m =
[[141 117 124 140 115 135 124 144 114 114 133 115 140 117 135 114]
 [128 129 109 117 129 128 112 120 131 130 148 141 128 129 128 130]
 [126 128 148 138 129 128 146 135 127 128 107 116 126 128 128 127]
 [108 125 128 114 148 130 128 114 151 151 128 140 108 125 130 151]
 [119 112 122 122 138 141 122 126 139 139 135 132 119 112 141 139]
 [113 133 127 114 144 125 127 112 146 146 130 141 113 133 125 146]
 [129 151 127 120 127 110 127 118 128 128 130 141 129 151 110 128]
 [120 125 144 135 135 130 145 132 134 134 109 117 120 125 130 134]
 [122 109 132 136 134 142 133 135 133 133 122 116 123 109 142 133]
 [126 145 139 127 129 115 140 122 129 129 115 133 126 145 115 129]
 [130 105 125 137 126 146 125 140 126 126 131 115 130 105 146 126]
 [147 133 130 143 109 124 130 141 107 107 126 116 147 133 124 107]]
Counting starts at 0.
Read off the entry at row 0, column 2.
124
The bottom-left entry: 147
Read off the entry at row 0, column 1.
117
Read off the entry at row 2, column 0.
126
Read off the entry in row 0 and column 0.
141
Read off the entry at row 1, column 0.
128
Read off the bottom-right entry.
107
The entry in the top-right corner -> 114
Read off the entry at row 1, column 1.
129
The entry directly above 136 is 135

array([[126, 130, 123, 130, 136],
       [127, 128, 118, 122, 105],
       [152, 141, 127, 130, 118],
       [118, 139, 132, 124, 138],
       [133, 119, 136, 124, 130],
       [127, 125, 127, 140, 136]])
Rows and columns are numbered from 0.
Which number is the entry at row 1, column 0?
Answer: 127
Which number is the entry at row 0, column 0?
Answer: 126
Which number is the entry directly below 132?
Answer: 136
Which number is the entry at row 2, column 0?
Answer: 152
The top entry of the column that holds the smallest entry is 136
Which number is the entry in row 0 and column 2?
Answer: 123
Which number is the entry in the bottom-right corner?
Answer: 136
The entry just right of 123 -> 130
Which number is the bottom entry of the column that holds the largest entry?
Answer: 127
The entry in row 0 and column 1 is 130
The entry directly above 132: 127
The minimum: 105
Which number is the entry directly above 125?
Answer: 119
Which number is the entry just right of 132?
Answer: 124
Which number is the entry directly below 105?
Answer: 118
The entry just left of the smallest entry is 122
The entry in row 2 and column 1 -> 141

a = [121 121 104 133]
The entry just right of 104 -> 133
The second entry from the left is 121
The second entry from the right is 104
